Below are the code and all the weights of a small trained network. Each question names an input and a class and asks about switching units off, where a switched-off unit gives its printed mean instead of its output.

import numpy as np


def w(rows, s, z=0):
    codes = np.array(rows[::2]) - 128.0
    scale = np.full(codes.shape[1], s)
    scale[-1] = z or s
    return codes * scale


def norm(h):
    return h / np.sqrt((h * h).mean(-1, keepdims=True) + 1e-5)


def f(y):
    return y / 2 * (1 + np.tanh(0.7978845608 * (y + 0.044715 * y**3)))


def log_softmax(a):
    a = a - a.max(-1, keepdims=True)
    return a - np.log(np.exp(a).sum(-1, keepdims=True))


def net(x, mask):
    res = np.array(x, float).reshape(1, 6) / 4 @ E
    u = 0
    for l in range(3):
        y = f(norm(res) @ A[l][:, :-1].T + A[l][:, -1])
        res = res + np.where(mask[u : u + 8], y, B[l][:, -1]) @ B[l][:, :-1]
        u += 8
    return log_softmax(norm(res)[-1] @ U[:, :-1].T + U[:, -1])


A, B = {}, {}
E = w([
[131,73,61,168,169],'x0',
[128,127,125,129,131],'x1',
[84,88,152,252,17],'x2',
[12,108,72,36,86],'x3',
[164,53,161,87,103],'x4',
[226,182,21,108,36],'x5',
],0.0023)
A[0] = w([
[153,117,206,73,75,51],'L0N0',
[168,1,94,118,137,80],'L0N1',
[97,152,64,186,176,72],'L0N2',
[105,127,117,118,127,128],'L0N3',
[132,123,129,132,130,2],'L0N4',
[99,123,111,108,118,102],'L0N5',
[173,144,88,131,94,11],'L0N6',
[108,197,152,127,114,71],'L0N7',
],0.0098,0.0027)
B[0] = w([
[71,232,89,174,165,188],'L0N0',
[77,254,141,141,135,252],'L0N1',
[96,228,176,114,115,195],'L0N2',
[118,116,117,110,118,142],'L0N3',
[131,151,185,185,151,70],'L0N4',
[112,107,84,131,141,143],'L0N5',
[156,145,163,94,62,162],'L0N6',
[90,196,134,139,140,145],'L0N7',
],0.0087,0.0021)
A[1] = w([
[100,221,173,120,108,80],'L1N0',
[186,157,122,54,255,15],'L1N1',
[90,109,139,243,52,50],'L1N2',
[85,238,170,118,89,96],'L1N3',
[250,153,203,213,175,8],'L1N4',
[126,133,129,80,130,104],'L1N5',
[55,63,229,144,219,14],'L1N6',
[91,104,140,240,52,72],'L1N7',
],0.0058,0.0013)
B[1] = w([
[129,138,89,149,175,221],'L1N0',
[192,24,191,93,172,187],'L1N1',
[181,77,163,65,188,170],'L1N2',
[125,135,97,180,190,254],'L1N3',
[13,99,62,106,91,184],'L1N4',
[129,95,163,158,130,135],'L1N5',
[140,251,154,141,43,172],'L1N6',
[182,76,162,67,188,169],'L1N7',
],0.012,0.0041)
A[2] = w([
[179,190,147,129,49,137],'L2N0',
[128,166,152,164,142,132],'L2N1',
[108,53,86,220,108,76],'L2N2',
[100,163,97,175,75,3],'L2N3',
[167,111,67,148,121,148],'L2N4',
[127,99,102,104,120,134],'L2N5',
[227,183,101,160,44,113],'L2N6',
[2,80,80,103,85,96],'L2N7',
],0.0094,0.0018)
B[2] = w([
[147,197,194,130,52,173],'L2N0',
[99,169,48,76,78,210],'L2N1',
[83,122,105,143,57,134],'L2N2',
[210,58,209,32,227,186],'L2N3',
[28,175,203,115,132,178],'L2N4',
[161,171,224,199,146,150],'L2N5',
[82,223,203,93,58,173],'L2N6',
[101,15,115,254,44,254],'L2N7',
],0.0085,0.0024)
U = w([
[122,249,226,76,1,134],'0',
[235,13,187,32,204,130],'1',
[65,9,106,220,26,133],'2',
[97,192,53,146,198,118],'3',
[103,190,53,145,186,121],'4',
[134,127,131,135,127,190],'5',
[204,118,58,123,55,2],'6',
],0.0073,0.0087)

Each question gives the input, the list of numbers given to net, and the class t.
The units are the neurons (one row each of A and B). Each row of codes is followed by its name. A weight is (code - 128) times the scale printed after its matrix; where a second scale follows, it is the last column's (A, B and U).
mask holds one flag per neuron, layer by layer. A switched-off neuron (its flag False) gives its mean, the last column of its row in B, instead of its output. The means were averaged over made-up inputs and are rounded, as every weight is.
A unit's drop is (log p(t) with every unit on - log p(t) with that unit switched off) / (log p(t) with every unit on - log p(t) with every unit switched off).
The circuit of an input: a set's keep is (log p(t) with only the set's units on - log p(t) with every unit switched off) / (log p(t) with every unit on - log p(t) with every unit switched off). Starting from the 12 units with the biggest drops (on a tie, the unit counted first), units are removed one at a time, each time the one whose removal leaves the highest keep (on an exact tie, the one counted first), for as long as the keep stays at least 0.8.
circuit, biggest first: the units of the circuit, biggest drop first
most important unit: the unit with the biggest drop
top k neurons: the k neurons with the biggest drops, biggest first
top k neurons in layer l: the k neurons of layer l with the biggest drops, biggest first
drop when u is switched off: that unit's drop, to one decimal
input [2,-4,1,-8,1,-1], class 2: circuit, biggest first => [L1N4 L2N7]
input [-6,-7,-3,7,-7,7], class 0: top neuron => [L1N4]
input [-5,-7,-7,7,3,0], class 1: circuit, biggest first => [L1N1 L0N1]
input [-6,-7,0,8,0,-3], class 2: top 2 neurons => [L2N7 L0N1]
input [-3,-6,-4,6,5,3], class 2: circuit, biggest first => [L2N7 L1N2]
input [5,-5,5,1,0,-1], class 1: top 3 neurons => [L1N2 L1N7 L0N0]
input [-3,1,5,-8,5,-7], class 2: top 2 neurons => [L1N4 L2N7]
input [2,5,2,-7,2,7], class 0: top 2 neurons => [L0N6 L2N6]
input [-6,-1,-7,-2,1,3], class 1: top 2 neurons => [L1N1 L0N1]
input [-2,-6,-2,6,7,7], class 0: top 4 neurons => [L1N4 L0N2 L0N6 L2N3]
input [8,-8,2,-4,-8,-8], class 0: top 3 neurons => [L1N6 L0N1 L0N0]
input [-5,1,-5,-4,2,-6], class 0: top 3 neurons => [L1N6 L0N1 L0N2]
input [1,5,-7,8,-5,2], class 2: top 2 neurons in layer 2 => [L2N7 L2N3]
input [-3,5,-6,-4,-5,-2], class 1: circuit, biggest first => [L1N1]
input [6,2,6,-7,7,7], class 0: top 2 neurons => [L0N6 L1N1]
input [3,-2,3,4,2,-5], class 0: top 2 neurons => [L1N6 L0N0]
input [-7,-7,-2,0,1,-7], class 0: top 2 neurons in layer 2 => [L2N0 L2N6]
input [-6,-4,8,7,5,-6], class 1: top 3 neurons in layer 0 => [L0N1 L0N2 L0N0]
input [-7,0,-3,-1,-6,8], class 0: top 2 neurons in layer 0 => [L0N1 L0N6]
input [0,-7,5,5,6,8], class 0: most important unit => L1N4
input [-4,-6,3,-5,8,-3], class 4: drop when L0N0 is switched off => 1.7
input [1,5,4,5,3,-6], class 0: top 2 neurons in layer 1 => [L1N6 L1N4]
